Each row of numbers belongs to one of the objects below and depends on some of the facts about them. Some rows are named. Which object is each other row?

How the objects are related:
benukor χ klegrin; brakidre χ brokek; brakidre χ povek; briter χ klepum
brobren χ goplarom; brobren χ liklevan; brobren χ gosero; brufu χ dridamom
duflolas χ mostik; duflolas χ bredim; duflolas χ tegiklek; dugor χ tretrapa
dugor χ repladar; gamaren χ beti; gamaren χ grirak; gamaren χ gosero
gamaren χ kitol; graler χ dridamom; graler χ tripone; gruritin χ bratril
kilal χ liklevan; kilal χ bebol; kligro χ trinar; kligro χ beti
kligro χ trotel; kloflen χ bredim; kloflen χ zigru; kloflen χ povek
kloflen χ zote; kopesik χ mostik; mapak χ zote; mebrus χ grenek
mebrus χ trotel; napur χ bugri; nibri χ faflur; nurin χ bagro
plibra χ rulun; plibra χ duvi; plistagri χ klegrin; plistagri χ tretrapa
plobal χ kasko; plobal χ bredim; plobal χ kedom; plobal χ tostak
podro χ drustim; rabril χ flostem; rabril χ traba; rabril χ floluk
rogram χ plistol; rogram χ gosero; satrom χ dofak; satrom χ tretrapa
sitem χ traba; sitem χ floluk; skavilo χ brokek; sketa χ brebir
sketa χ plefi; skoti χ dreklok; sodam χ bukluk; sodam χ faflur
stibin χ grotral; stolok χ skestok; sudroklun χ tripone; sukek χ bugri
sukek χ pluklel; sunos χ brimek; sunos χ bebol; tater χ gaflor
tralu χ nolu; trenin χ bebol; trokim χ mostik; trokim χ lovil
tuflezi χ grirak; viner χ gifo; viner χ fogres; vogra χ flostem
vogra χ duvi; vogra χ tostak; vogra χ riflel; vogra χ luban
vubru χ vudril; vubru χ fletra; vumem χ nidin; vutani χ monar
zakin χ floluk; zakin χ riflel; zakin χ pelon; ziplik χ klezas
zista χ brutror; bagro Π fogres; bebol Π tater; benukor Π veflir
bera Π benukor; beti Π kisun; brakidre Π tater; bratril Π pleklem
brebir Π kitol; brimek Π kitol; brobren Π pelon; brokek Π bratril
broralil Π sukek; brufu Π podro; brutror Π lasku; bugri Π goplarom
bukluk Π benukor; dofak Π fogres; dreklok Π briter; dridamom Π fogres
drustim Π faflur; duflolas Π sukek; dugor Π traflukli; duvi Π stibin
faflur Π veflir; fletra Π pelon; floluk Π rulun; flostem Π fletra
flugras Π zakin; fuliplak Π zigru; gaflor Π benukor; gamaren Π brufu
gifo Π zista; gosero Π tater; graler Π zote; grenek Π lasku
grirak Π zista; grotral Π bratril; gruritin Π ribare; kasko Π skuflo
kedom Π veflir; kilal Π ribare; kisun Π sukek; kitol Π veflir
klefe Π ribare; klegrin Π lasku; klepum Π bratril; klezas Π ribare
kligro Π bratril; kloflen Π zakin; klutron Π briter; kopesik Π traflukli
laste Π klutron; liklevan Π lasku; lotros Π fletra; lovil Π bredim
luban Π mapak; mapak Π podro; mebrus Π zista; mefun Π zakin
monar Π sutrus; moplu Π bredim; mostik Π bredim; mupave Π fletra
muzam Π kitol; napur Π pelon; nibri Π zista; nidin Π skuflo
niven Π briter; nolu Π skuflo; nurin Π bredim; piflen Π zakin
plefi Π brufu; plibra Π klutron; plistagri Π briter; plistol Π draflo
plobal Π pleklem; pluklel Π plobal; povek Π fletra; rabril Π dridamom
repladar Π rulun; ribare Π pelon; riflel Π kisun; rogram Π klegrin
rulun Π pelon; satrom Π stibin; sevedi Π benukor; sitem Π brufu
skadristin Π zote; skavilo Π tater; skestok Π dridamom; sketa Π bredim
skoti Π lasku; skuflo Π traflukli; sodam Π bratril; stibin Π fogres
stolok Π fletra; stopun Π zote; stugrus Π bagro; sudroklun Π ribare
sunos Π bugri; tater Π sukek; tegiklek Π mapak; tostak Π ribare
traba Π brufu; tralu Π zakin; trenin Π briter; tretrapa Π brufu
trinar Π faflur; tripone Π benukor; trokim Π draflo; trotel Π briter
tuflezi Π traflukli; tupi Π plobal; veplin Π zista; viner Π tater
vogra Π mapak; vubru Π stibin; vudril Π stibin; vumem Π traflukli
vutani Π klutron; zakin Π sukek; zigru Π sutrus; ziplik Π sutrus
zista Π lasku; zote Π draflo

Some objects and their rows:
[  5 -16 -10  -1   0  -4  -1   2  -2   2   4   6   2  -8   8  -4  -5  -2
   8   0   4  -3   1   4   4  -2   0   4  -1   0   9   0   5  -6  -2  -3] : nidin
[ 17 -23 -15  15  -4  -2   4   2  -1  26 -32   6 -16 -24   2  34  28 -10
   9 -13   6  -3 -12  14 -25  19  17   9 -16   0  17  -1  17  -4 -30 -22] : tripone
[ -9  30   6   8   3 -21   8   8  -5 -11  38  20  20  24  -1  25  37   3
  -2  12   2  -6 -18  10   0  -9  -8  -1 -11  -2 -35  -4 -19   6  12 -14] : satrom
[  0 -20  -4   0 -32   8 -10  -3  -5  -4   9 -12   2  -8   7   6  -4   0
  10   2   1 -17   9  -4   0  -5   4 -14   0  -1  19 -11  -9 -23  -4 -14] : brokek
[ -6  21  -2 -15  10  34   3   6   8   5 -14   2 -12   8  -2   3   4  -5
   2  -4 -11  13 -11  -8  -2 -13 -14  -5   3   6 -10   8  -4   1  13   6] : tuflezi
[  0   9  12  -4  19 -11   3   1   0  -7  -2   3   4   7  -6   9 -14  10
  -8   3   1   0  -4  -4   0   1  -7  -7  -8   8  -5  16   8   8   8  -4] : sketa
[ -3  -1  11  10 -25   4  -5  -6  -5  -2  -8 -18   0  -4   7 -21   1  -8
  -9   3  -1  -7  18   0 -15 -13  11  -9  -2  -5  17 -22 -16 -14  -1   2] : kedom
[ -1  -8 -24 -25  -7  37   0   9   6  16  -6  11 -21 -11   5 -18  11 -16
  20 -10  -6  10  -4   7   5 -14 -11   6   9  -7  -2 -12 -10  -8   5   1] : grirak
[ -8  22   8  -5   7  22   9  -3  19   6 -14 -12  -8  20 -16  22 -14 -10
  -3 -10 -15  24 -15 -19  10  14 -21  -9   1  -1  -8   3 -11  18 -17   1] : brobren
[  0   2   6  -1  14  -9   0   1  -1  -7  11   8   5   5  -4   1 -35  11
  -7   4   3   6   0  -1   4   3  -6 -10  -2   6  -6  13  13   5  14  -3] : napur
[  1   7   7  -6  16  -4   6   0   3  -7  -9  -1   9   6  -9   5  -2   5
  -4   5   2  -3   0 -12   6   2   0   8  -6   0 -10  12   9  -6  18  -4] : stibin
[ 8 -3  2  0  5 -6  2  2 -3  4  1  0 -3  1  3  0 -5  1 -1  5  5  5  2  4
 -4  2 -2 -7 -3  0  2  5 -4 -4 -1 -1] : muzam
[ 13 -14  -9   1   3  -7   0   2  -6   8   3   3  -1  -7  12  -5 -10  -1
   5   6  10   3   6   4   0   5   1  -2  -1  -3   5   3   2  -8  -3   1] : brebir
[ 4 -6  2 -4  6 -4 -1  0  0  0  2  1  1  1 -4  4  3  4  2  2  3 -1  2 -4
  3  5  1  4  2 -2 -3  6  5 -3 10  0] : skuflo
[ 1 -3 -2 -2  5 -4  0  1 -3 -2 -2  2  1 -2  2  2 -3  1  2  1  1 -3 -3  1
  2  0 -1 -3 -3  2  3  5  2  0  0 -5] : skadristin
[-23  22  22  24  33 -13   8  -7  -4 -15 -24 -13   0  13   1 -29  14  -6
 -27  -7  -7  -2   3  -8  -7 -19   4   5  -5  -1  -8   5   6  22  20  27] : rabril
[  1  -1   9  -6 -41   9  -8  -6   4 -10  -3 -16   7  -6  -8  -2  -3   0
  -3   7  -1 -13  18  -6  -8  -7  13  -5   4   0  11 -18 -13 -24   6 -11] : zigru
[  2   4  13  -9  14  -8  -1   0   5  -2  -1   0   6   4 -10   6  -2   8
  -5   8   1   2  -6  -4   1   3   0   3   3   8  -3  15   6  10  16   1] : podro
[ 2 -5  3 -4  2 -4 -1  1  0 -1  0  1  2  0 -4  6  4  5  2  3  4  0 -1 -3
  1  6  1  5  3 -2 -5  6  7 -2  9  0] : traflukli
[-1  3 10 -2 13 -9  1  1  0 -6  0  2  1  4 -2  7 -8  6 -6  3  1  0 -3 -1
  1 -1 -5 -5 -6  6 -1 12  5  4  6 -3] : vumem

Rows to name:
No name comes twice in this set of rows, the named rows included.
[ 0 -2 -5  1  8 -2  4  2  0 -4 -4  2  6 -1  3  1 -2 -2  2  3  2 -2 -1 -2
  4 -3  0  6 -7  1  0  2  7 -7  3 -5] | stugrus
[-10  24   8 -32  13  25   1  10   5  -3 -12  12 -18   2  -5  -7   0  -2
  -5  -4  -7   5  -8   3  -9 -30 -12  -3  -4   9 -23  13   3   3  40   1] | mebrus
[  3  -7   5  -5 -44  11  -8  -5   2  -4   0 -14   7 -10  -3  -3   0  -3
   4   8   0 -13  16  -5  -4  -3  13   0   5  -3  14 -19 -12 -27   5 -13] | zote
[-10  37  10 -21  21  41   3   5  17  10 -17  -3 -10  16 -10   7   7 -11
  -6   1 -18  18 -23 -12  -4 -20 -19  -6   5  17  -6  18 -14  13  23   7] | gamaren
[ 14 -14 -23   0 -16   5   4  -9   7  15   2 -15  -2   0   4   5   0 -11
  23 -14  -4  16  -1  -7  26  41  -8   8  10 -13  21 -20 -15   8 -84   8] | bebol
[ -2  11   9  -3  22  -9   6   1   3 -12  -9   3   8   7  -4   5 -14   5
  -6   6   1  -2  -4  -8   5  -5  -4   3 -12   6  -6  16  10  -1  14  -6] | vubru
[  0   7  15  -4   5  -8   9  -9  15   1  -9 -23   0  18 -13  23 -10   0
   0  -8  -8  15 -10 -15  17  33 -16  -6  -3  -4   6   3 -15  24 -43  -1] | sunos
[ -9  -4   5  10 -28   5  -5  -7  -2  -8  -5 -18   4  -8   7 -18   4  -8
  -8  -1  -4 -12  15   0  -9 -15  12  -6   0  -2  16 -20 -13 -10  -2   1] | kasko
[-20  24  45   5  -8   0  -5 -11   3 -23 -11 -33  -1  16 -14   5   5   9
 -26   1  -8 -15  12 -18 -16 -11   5 -15  -1   6  -3   3  -7   3  25   7] | plobal
[-16  16  21  16  20 -14   4  -6  -3 -10 -14 -14  -3   8   1 -18   9  -2
 -24  -6  -5  -4   3  -4  -9 -14   3  -5  -4   1  -5   3  -1  20  10  19] | plibra
[-3 -8 -3  3  6 -4 -3  1 -4  0  2 -3 -1  1  4  8  0  3  1 -2  3 -5 -2  0
  3  3 -4 -5 -1  1  2  8  4  0  1 -4] | tupi
[  0  -9   6   0 -50  14  -9  -8   1  -6  -3 -20   7 -11   1 -15   2  -7
   1   7  -2 -15  21  -2  -8 -10  19  -2   8  -6  19 -27 -18 -28   5  -9] | bredim
[ -3  -5 -18 -22   1  29  -3  13  -1   8  -3  18 -15 -10   7 -17   6 -12
  12  -3  -2   2  -1   6  -5 -27  -5   4   4   0  -8   0   2 -12  27   1] | grenek

Now the same objects, written a new way:
Some objects and their rows:
[  7  -3  -4   0  13  -6  10  20 -10  -6 -22  -1   1 -11   4] : stopun
[ 36  49 -10  19 -31 -19  15  22 -10  41  20 -28 -60 -35  44] : tretrapa
[  9 -12  18  18  15 -22 -11   5 -16  16 -41  -8  15  10  19] : pelon
[  7 -14 -16 -10  19  -7  31  -8   2  -4 -22  -8  13 -30  20] : veplin
[  8  -2  -5   1  12  -7  10  22  -9  -6 -23  -1   2 -11   4] : skadristin
[ 20  -7  -4   4  -7   5  14  26  12  -8 -12  -1  22  -2  -2] : lovil
[ 31 -12   9  32  28 -14 -21  10 -13  -2 -35  22  18  -8  30] : flostem
[ 14  16   1  29  15  -8  -5  10   8   1 -16  -5 -13  -2  33] : repladar
[ 57 -20   8  17   3 -25  -2  20 -56  28 -34  30  18 -39   6] : traba
[-11 -21 -10  -3  27 -17  -3  15 -14  -6  25 -23  31 -43  21] : skoti
[ 19 -27   2  14 -32   9  -9  48  24 -10  50 -23  75 -10  -4] : trokim
[ -3  -3  17  31  22 -15 -10   1   0   9 -35 -19   9  16  16] : ribare
[-11 -10  -5   3  23 -15 -14  37 -21  -7  26 -16  21 -35  13] : vutani
[ -8 -20 -12  -7   5 -10  -7  30 -16  11 -41 -27   0   9   9] : bagro
[  9   3   3  39  32  -4  -7   9   5 -11 -27  -1   3  -2  16] : klezas
[-12   8  37 -13  13 -13  18  37 -20   1 -32 -14  15   6  14] : bratril
[  4   0   3 -20  27 -43  -2  15   3  14 -24 -17   6  16 -20] : kitol
[ 55 -30  17  23  25 -27 -34   8 -38  11 -43  47  36 -18  49] : floluk
[-18 -22 -15  -9  38 -20   4   4 -11 -11  22 -32  34 -57  21] : nibri
[-22 -19   9  -1  17 -24 -18  28 -28  12  16 -36  26 -16  12] : briter

Which object is each row?
No name comes twice in this set of rows, the named rows included.
[ -7 -16   1  -8  10 -17  21  -3  -9  13 -32 -26  13  -4  14] | lasku
[  8  12 -16  -4  30 -10   8  27  -6  -1 -27  -8  14 -11  -3] | plistol
[-16  19 -31  29  68 -31 -15  37 -14  -2  23 -22  47  -8   5] | brobren
[-31  -2   3  -9  17 -17 -39  10 -37   3  14 -39  30 -18  -1] | sukek
[ -1  -6  16  25  20 -16 -10   6  -4  10 -37 -18  10  14  14] | rulun
[-38 -42  27  18  30  26  -8  24 -35  67  39 -16  -2 -32 -25] | brufu
[-27   1   2  -9   5 -12 -39   3 -41   9  18 -29  35  -8   4] | tater
[ 25  -2  -2  19   4  -9  17  21 -27   9 -23   0  -2 -28 -13] | luban
[  6  -8 -12  -7  19  -6  21   2  -2  -5 -22  -7   9 -25  13] | brutror
[-44 -14  11   8  -6 -14 -43  -6 -53 -74  15 -36   1 -54  -7] | brakidre

